Below is a small trained network, with its code and all its weights. Each question gives an input and a target symbol and asks what happens when units are switched off, that is, made to give their printed mean instead of their output.

import numpy as np


def w(rows, s, z=0):
    codes = np.array(rows[::2]) - 128.0
    scale = np.full(codes.shape[1], s)
    scale[-1] = z or s
    return codes * scale


def norm(h):
    return h / np.sqrt((h * h).mean(-1, keepdims=True) + 1e-5)


def f(y):
    return y / 2 * (1 + np.tanh(0.7978845608 * (y + 0.044715 * y**3)))


def softmax(a):
    e = np.exp(a - a.max(-1, keepdims=True))
    return e / e.sum(-1, keepdims=True)


def log_softmax(a):
    a = a - a.max(-1, keepdims=True)
    return a - np.log(np.exp(a).sum(-1, keepdims=True))


def net(x, mask):
    ids = ['βγηθξπτψ'.index(c) for c in x.split()]
    T = len(ids)
    res = E[ids] + P[:T]
    u = 0
    for l in range(2):
        q, k, v = (norm(res) @ M[l].T for M in (Q, K, V))
        z = softmax(np.where(np.tri(T) > 0, q @ k.T / 2**0.5, -1e9)) @ v
        res = res + np.where(mask[u], z, O[l][:, -1]) @ O[l][:, :-1]
        u += 1
        y = f(norm(res) @ A[l][:, :-1].T + A[l][:, -1])
        res = res + np.where(mask[u : u + 4], y, B[l][:, -1]) @ B[l][:, :-1]
        u += 4
    return log_softmax(norm(res)[-1] @ U[:, :-1].T + U[:, -1])


Q, K, V, O, A, B = {}, {}, {}, {}, {}, {}
E = w([
[145,138,105,125,152,128],'β',
[150,145,102,136,163,133],'γ',
[171,144,99,130,120,103],'η',
[116,164,159,127,151,142],'θ',
[97,152,49,92,189,111],'ξ',
[138,160,156,100,139,138],'π',
[125,116,186,117,58,137],'τ',
[93,157,251,83,101,143],'ψ',
],0.018)
P = w([
[204,13,152,162,74,159],'0',
[152,96,150,72,232,166],'1',
[86,185,130,79,203,74],'2',
[91,117,84,225,106,243],'3',
[157,76,141,81,227,161],'4',
[127,246,168,17,148,58],'5',
[88,123,106,254,113,239],'6',
],0.0093)
Q[0] = w([
[248,57,133,182,255,155],'0.h0',
[250,96,228,8,115,187],'0.h0',
],0.0064)
K[0] = w([
[254,51,129,76,32,96],'0.h0',
[153,1,141,181,79,56],'0.h0',
],0.0061)
V[0] = w([
[200,254,159,54,187,93],'0.h0',
[28,143,110,216,216,180],'0.h0',
],0.0061)
O[0] = w([
[250,186,92,92,67,189,190],'0.h0',
[168,137,164,253,200,124,2],'0.h0',
],0.0078,0.0041)
A[0] = w([
[173,111,156,123,80,197,89],'0.n0',
[8,132,91,254,13,125,4],'0.n1',
[82,227,180,173,219,100,85],'0.n2',
[107,175,61,50,98,225,82],'0.n3',
],0.0069,0.0022)
B[0] = w([
[206,52,69,158,139,174,173],'0.n0',
[65,105,25,165,139,200,137],'0.n1',
[255,37,150,174,164,107,138],'0.n2',
[193,149,187,170,34,159,253],'0.n3',
],0.0079,0.0049)
Q[1] = w([
[75,126,101,12,97,90],'1.h0',
[137,64,122,76,178,178],'1.h0',
],0.011)
K[1] = w([
[175,59,65,113,98,113],'1.h0',
[114,1,167,173,129,171],'1.h0',
],0.0095)
V[1] = w([
[124,181,77,125,46,32],'1.h0',
[108,119,254,204,61,102],'1.h0',
],0.0074)
O[1] = w([
[72,219,112,151,141,91,150],'1.h0',
[177,114,151,248,110,111,8],'1.h0',
],0.014,0.0017)
A[1] = w([
[1,203,109,94,139,155,4],'1.n0',
[207,25,126,200,126,177,53],'1.n1',
[49,85,117,112,176,22,64],'1.n2',
[95,87,85,236,85,141,92],'1.n3',
],0.012,0.0012)
B[1] = w([
[120,195,114,14,151,91,198],'1.n0',
[121,204,91,149,168,64,254],'1.n1',
[104,143,241,217,73,198,149],'1.n2',
[2,54,163,125,161,254,173],'1.n3',
],0.012,0.0075)
U = w([
[160,83,78,96,179,96,73],'β',
[188,104,105,180,185,106,115],'γ',
[56,221,130,67,137,92,106],'η',
[236,200,153,158,135,117,38],'θ',
[140,7,103,89,174,104,108],'ξ',
[95,151,200,186,137,120,205],'π',
[183,92,84,115,16,155,137],'τ',
[58,61,143,114,133,192,253],'ψ',
],0.012,0.0041)

Each question gives the input, a string of symbols that net reads in full, and the target symbol t.
The units are the heads (2 rows each of Q, K, V and O) and the neurons (one row each of A and B). Each row of codes is followed by its name. A weight is (code - 128) times the scale printed after its matrix; where a second scale follows, it is the last column's (O, A, B and U).
mask holds one flag per unit, layer by layer, with each layer's heads first. A switched-off unit (its flag False) gives its mean, the last column of its rows in O or B, instead of its output. The means were averaged over made-up inputs and are rounded, as every weight is.
A unit's drop is (log p(t) with every unit on - log p(t) with that unit switched off) / (log p(t) with every unit on - log p(t) with every unit switched off).
The circuit of an input: a set's keep is (log p(t) with only the set's units on - log p(t) with every unit switched off) / (log p(t) with every unit on - log p(t) with every unit switched off). Starting from all 10 units, units are removed one at a time, each time the one whose removal leaves the highest keep (on an exact tie, the one counted first), for as long as the keep stays at least 0.8.
units of the circuit, in order: the units of the circuit, biggest drop first
unit that matters most: the unit with the biggest drop
k most important neurons: the k neurons with the biggest drops, biggest first
top k neurons in layer l: the k neurons of layer l with the biggest drops, biggest first
input θ ξ η η η β π, target θ: units of the circuit, in order : 0.h0; 1.n3
input β η θ, target θ: unit that matters most : 0.n2
input γ η ψ γ, target π: units of the circuit, in order : 1.n3; 1.n1; 1.h0
input θ η η γ, target τ: units of the circuit, in order : 0.h0; 1.h0
input ξ η τ τ θ, target γ: units of the circuit, in order : 0.h0; 1.h0
input β β θ η θ, target ψ: top 3 neurons in layer 1 : 1.n2; 1.n1; 1.n0
input τ β η β θ, target π: units of the circuit, in order : 0.h0; 1.h0
input τ γ η π π, target π: units of the circuit, in order : 0.h0; 1.h0; 0.n3; 1.n2
input θ η π γ, target θ: top 2 neurons in layer 0 : 0.n3; 0.n1
input η τ τ ξ, target ψ: units of the circuit, in order : 1.n3; 0.h0
input ξ θ τ, target θ: units of the circuit, in order : 0.h0; 1.h0
input τ γ η β, target τ: top 2 neurons in layer 0 : 0.n3; 0.n2
input π θ β η π, target τ: top 3 neurons in layer 1 : 1.n1; 1.n3; 1.n0
input θ γ β ξ ψ, target γ: units of the circuit, in order : 1.h0; 0.h0; 1.n1; 0.n3
input τ γ τ, target τ: unit that matters most : 1.n1
input η β τ τ, target ψ: 2 most important neurons : 1.n3; 0.n1
input ψ η γ η τ, target θ: units of the circuit, in order : 1.h0; 1.n1
input θ β ψ, target θ: units of the circuit, in order : 0.h0; 0.n2; 1.h0
input τ ψ β η η, target π: units of the circuit, in order : 0.h0; 1.n2
input π β β β η, target τ: top 2 neurons in layer 1 : 1.n1; 1.n0
input η β τ β, target ψ: unit that matters most : 1.n3
input η ψ π π, target π: top 3 neurons in layer 1 : 1.n3; 1.n1; 1.n0
input γ θ β η γ, target ξ: 3 most important neurons : 0.n3; 1.n0; 0.n0
